Below is a small trained network, with its code and all its weights. Each question gives an input and a class and asks what happens when units are switched off, that is, made to give their printed mean instead of their output.

import numpy as np


def w(rows, s, z=0):
    codes = np.array(rows[::2]) - 128.0
    scale = np.full(codes.shape[1], s)
    scale[-1] = z or s
    return codes * scale


def f(y):
    return np.maximum(y, 0)


def log_softmax(a):
    a = a - a.max(-1, keepdims=True)
    return a - np.log(np.exp(a).sum(-1, keepdims=True))


def net(x, mask):
    res = np.array(x, float).reshape(1, 7) / 4 @ E
    y = f(res @ A[0][:, :-1].T + A[0][:, -1])
    res = res + np.where(mask, y, B[0][:, -1]) @ B[0][:, :-1]
    return log_softmax(res[-1] @ U[:, :-1].T + U[:, -1])


A, B = {}, {}
E = w([
[92,136,54,59,247],'x0',
[76,66,151,214,227],'x1',
[48,61,67,156,126],'x2',
[23,179,140,161,61],'x3',
[55,190,121,88,136],'x4',
[150,165,145,165,110],'x5',
[157,122,254,104,137],'x6',
],0.0077)
A[0] = w([
[147,183,191,106,74,211],'n1',
[132,137,192,152,160,196],'n2',
[157,93,154,228,70,235],'n3',
[124,121,136,140,150,105],'n4',
[22,96,104,193,76,224],'n5',
[85,108,116,137,162,202],'n6',
[96,56,64,104,155,167],'n7',
[81,126,116,150,140,113],'n8',
[157,102,115,59,38,169],'n9',
[162,66,161,127,201,127],'n10',
[127,154,146,119,152,151],'n11',
[138,164,139,74,137,178],'n12',
[151,112,117,169,180,145],'n13',
[144,132,40,96,81,109],'n14',
[123,34,81,172,197,252],'n15',
[146,97,162,89,195,171],'n16',
[113,205,125,142,55,184],'n17',
[101,149,64,246,179,230],'n18',
],0.012,0.0038)
B[0] = w([
[97,96,38,85,135,235],'n1',
[166,21,143,46,50,191],'n2',
[132,51,105,51,84,241],'n3',
[182,186,122,112,129,143],'n4',
[225,2,82,76,136,225],'n5',
[190,103,90,91,73,182],'n6',
[116,135,113,109,92,205],'n7',
[140,101,101,151,96,161],'n8',
[171,157,41,96,119,216],'n9',
[173,153,186,122,91,207],'n10',
[130,176,53,46,141,154],'n11',
[103,158,94,64,131,186],'n12',
[130,147,167,93,101,179],'n13',
[112,177,40,149,105,188],'n14',
[169,122,112,58,19,244],'n15',
[144,164,118,103,18,197],'n16',
[75,137,66,92,93,217],'n17',
[252,135,118,67,77,221],'n18',
],0.0064,0.011)
U = w([
[93,246,74,86,112,136],'0',
[132,137,146,184,176,5],'1',
[154,170,171,112,94,115],'2',
[128,89,104,120,109,229],'3',
[83,117,132,245,118,30],'4',
[80,191,140,199,138,9],'5',
],0.013,0.0026)

Each question gives the input, the list of numbers given to net, and the class t.
The units are the neurons (one row each of A and B). Each row of codes is followed by its name. A weight is (code - 128) times the scale printed after its matrix; where a second scale follows, it is the last column's (A, B and U).
mask holds one flag per neuron, in row order. A switched-off neuron (its flag False) gives its mean, the last column of its row in B, instead of its output. The means were averaged over made-up inputs and are rounded, as every weight is.
A unit's drop is (log p(t) with every unit on - log p(t) with that unit switched off) / (log p(t) with every unit on - log p(t) with every unit switched off).
The circuit of an input: a set's keep is (log p(t) with only the set's units on - log p(t) with every unit switched off) / (log p(t) with every unit on - log p(t) with every unit switched off). Starting from the 12 units with the biggest drops (on a tie, the unit counted first), units are removed one at a time, each time the one whose removal leaves the highest keep (on an exact tie, the one counted first), for as long as the keep stays at least 0.8.
circuit, biggest first: the units of the circuit, biggest drop first
most important unit: the unit with the biggest drop
k most important neurons: the k neurons with the biggest drops, biggest first
drop when u is switched off: that unit's drop, to one decimal
input [-8,4,-4,-4,-4,6,7], class 3: most important unit	n3
input [-4,2,-8,1,-5,7,2], class 3: circuit, biggest first	(n1 n3)
input [-7,3,-5,4,3,0,8], class 3: circuit, biggest first	(n1 n2)
input [-8,-1,-2,-5,2,5,6], class 3: circuit, biggest first	(n1 n3)
input [-3,-8,6,-4,2,7,7], class 0: circuit, biggest first	(n5 n9)
input [-7,-8,-1,0,-7,-2,1], class 0: circuit, biggest first	(n9 n5)
input [-5,-7,4,-8,-3,0,-7], class 0: circuit, biggest first	(n14 n5)
input [8,3,2,-1,-1,-7,1], class 0: 2 most important neurons	(n5 n2)
input [4,1,1,-3,-2,-2,-5], class 0: 3 most important neurons	(n5 n2 n3)
input [-2,7,-4,-5,-7,5,-5], class 2: drop when n10 is switched off	0.1
input [2,8,-3,3,2,-7,6], class 2: drop when n16 is switched off	0.1
input [2,4,-5,5,-3,7,-8], class 3: drop when n15 is switched off	0.0
